Here is a tiny trained network, its code and every weight. The questions are about switching its units off for an input and a target symbol, where a switched-off unit gives its printed mean instead of its output.

import numpy as np


def w(rows, s, z=0):
    codes = np.array(rows[::2]) - 128.0
    scale = np.full(codes.shape[1], s)
    scale[-1] = z or s
    return codes * scale


def norm(h):
    return h / np.sqrt((h * h).mean(-1, keepdims=True) + 1e-5)


def f(y):
    return np.maximum(y, 0)


def softmax(a):
    e = np.exp(a - a.max(-1, keepdims=True))
    return e / e.sum(-1, keepdims=True)


def log_softmax(a):
    a = a - a.max(-1, keepdims=True)
    return a - np.log(np.exp(a).sum(-1, keepdims=True))


def net(x, mask):
    ids = ['ΛΞΣΦΨΩαβγδεζημ'.index(c) for c in x.split()]
    T = len(ids)
    res = E[ids] + P[:T]
    r = norm(res)
    for j in range(3):
        rows = slice(4 * j, 4 * j + 4)
        q, k, v = (r @ M[0][rows].T for M in (Q, K, V))
        z = softmax(np.where(np.tri(T) > 0, q @ k.T / 4**0.5, -1e9)) @ v
        o = O[0][rows]
        res = res + np.where(mask[j], z, o[:, -1]) @ o[:, :-1]
    y = f(norm(res) @ A[0][:, :-1].T + A[0][:, -1])
    res = res + np.where(mask[3:7], y, B[0][:, -1]) @ B[0][:, :-1]
    return log_softmax(norm(res)[-1] @ U[:, :-1].T + U[:, -1])


Q, K, V, O, A, B = {}, {}, {}, {}, {}, {}
E = w([
[134,189,113,128],'Λ',
[200,129,108,164],'Ξ',
[128,165,130,116],'Σ',
[166,189,96,138],'Φ',
[187,105,109,164],'Ψ',
[182,87,113,157],'Ω',
[172,91,94,155],'α',
[122,226,111,123],'β',
[156,134,82,178],'γ',
[151,207,111,93],'δ',
[182,130,54,179],'ε',
[75,155,90,132],'ζ',
[117,125,43,57],'η',
[140,151,168,253],'μ',
],0.019)
P = w([
[106,23,169,127],'0',
[178,254,56,114],'1',
[191,181,164,106],'2',
[151,190,150,97],'3',
[167,177,153,114],'4',
[171,160,98,132],'5',
[173,172,109,138],'6',
[188,137,113,144],'7',
[159,132,119,139],'8',
[158,141,74,135],'9',
[159,164,59,138],'10',
],0.0079)
Q[0] = w([
[227,210,114,102],'head 1',
[70,193,60,94],'head 1',
[211,242,73,123],'head 1',
[101,120,105,203],'head 1',
[153,149,32,212],'head 2',
[212,185,33,169],'head 2',
[157,154,30,171],'head 2',
[123,50,178,89],'head 2',
[65,141,253,115],'head 3',
[120,38,105,70],'head 3',
[187,153,176,184],'head 3',
[132,197,123,197],'head 3',
],0.0078)
K[0] = w([
[98,126,134,142],'head 1',
[111,34,136,151],'head 1',
[87,113,84,194],'head 1',
[106,187,94,134],'head 1',
[56,72,126,154],'head 2',
[1,24,84,211],'head 2',
[57,32,234,97],'head 2',
[87,216,120,196],'head 2',
[220,161,139,129],'head 3',
[128,137,153,209],'head 3',
[157,155,152,95],'head 3',
[75,93,78,129],'head 3',
],0.0088)
V[0] = w([
[144,56,116,110],'head 1',
[93,132,173,254],'head 1',
[158,181,150,104],'head 1',
[91,151,87,124],'head 1',
[112,88,94,70],'head 2',
[125,161,65,146],'head 2',
[135,120,119,37],'head 2',
[55,193,160,130],'head 2',
[135,173,122,85],'head 3',
[190,142,172,106],'head 3',
[187,153,93,108],'head 3',
[80,100,70,116],'head 3',
],0.016)
O[0] = w([
[186,49,131,116,70],'head 1',
[76,120,133,200,138],'head 1',
[128,255,91,113,132],'head 1',
[18,92,194,87,214],'head 1',
[163,67,126,79,178],'head 2',
[62,97,47,116,244],'head 2',
[210,136,126,49,69],'head 2',
[80,216,115,87,37],'head 2',
[141,118,68,67,214],'head 3',
[239,234,63,140,38],'head 3',
[145,70,51,116,253],'head 3',
[92,78,128,96,225],'head 3',
],0.0088,0.0046)
A[0] = w([
[145,255,143,142,182],'neuron 1',
[188,121,177,105,253],'neuron 2',
[110,78,114,78,249],'neuron 3',
[161,137,43,153,185],'neuron 4',
],0.009,0.0034)
B[0] = w([
[156,108,248,119,172],'neuron 1',
[16,140,205,121,165],'neuron 2',
[46,121,79,133,253],'neuron 3',
[1,120,100,90,225],'neuron 4',
],0.0082,0.0064)
U = w([
[138,192,118,128,52],'Λ',
[182,123,110,159,84],'Ξ',
[186,187,154,95,134],'Σ',
[164,173,69,136,56],'Φ',
[196,97,112,186,207],'Ψ',
[190,90,140,158,88],'Ω',
[202,43,130,152,187],'α',
[129,201,102,116,110],'β',
[120,91,127,204,3],'γ',
[198,174,72,91,135],'δ',
[150,94,88,168,6],'ε',
[12,79,219,90,176],'ζ',
[172,39,128,1,196],'η',
[94,157,185,228,242],'μ',
],0.0095,0.0033)

Each question gives the input, a string of symbols that net reads in full, and the target symbol t.
The units are the heads (4 rows each of Q, K, V and O) and the neurons (one row each of A and B). Each row of codes is followed by its name. A weight is (code - 128) times the scale printed after its matrix; where a second scale follows, it is the last column's (O, A, B and U).
mask holds one flag per unit, heads first, then neurons. A switched-off unit (its flag False) gives its mean, the last column of its rows in O or B, instead of its output. The means were averaged over made-up inputs and are rounded, as every weight is.
A unit's drop is (log p(t) with every unit on - log p(t) with that unit switched off) / (log p(t) with every unit on - log p(t) with every unit switched off).
The circuit of an input: a set's keep is (log p(t) with only the set's units on - log p(t) with every unit switched off) / (log p(t) with every unit on - log p(t) with every unit switched off). Starting from all 7 units, units are removed one at a time, each time the one whose removal leaves the highest keep (on an exact tie, the one counted first), for as long as the keep stays at least 0.8.
circuit, biggest first: the units of the circuit, biggest drop first
heads that matter: for each layer, one digit per head in row order, 1 if its drop is at least 0.15 and else 0, layers parted by /
drop when u is switched off: that unit's drop, to one decimal
input μ η Λ η γ Φ Φ ζ μ Φ Λ, target μ: circuit, biggest first	(head 2)
input ζ δ ζ Φ γ Ξ, target ζ: heads that matter	001
input ζ μ δ ζ β γ ζ Ω, target ζ: heads that matter	101
input μ ζ ζ Ξ η Φ Ψ μ μ ζ Σ, target μ: heads that matter	110
input ζ ζ ε, target ζ: heads that matter	001
input μ Ψ ζ Λ β, target μ: circuit, biggest first	(head 2; head 1)
input ζ ζ ζ ε ζ δ β ζ Ψ, target ζ: heads that matter	101
input ζ Φ η Ψ α μ Φ γ, target ζ: heads that matter	011
input ζ μ β γ γ Σ Ξ Ξ, target ζ: heads that matter	011
input μ β ζ, target μ: circuit, biggest first	(head 2; head 1)
input η δ ζ Φ, target η: drop when head 2 is switched off	0.4
input Ξ δ η Σ, target η: drop when head 2 is switched off	0.3
input η γ β, target η: drop when head 2 is switched off	0.3
input η η μ Σ Ξ η Ψ, target η: circuit, biggest first	(head 2)
input η Σ Ξ, target η: drop when neuron 1 is switched off	0.0
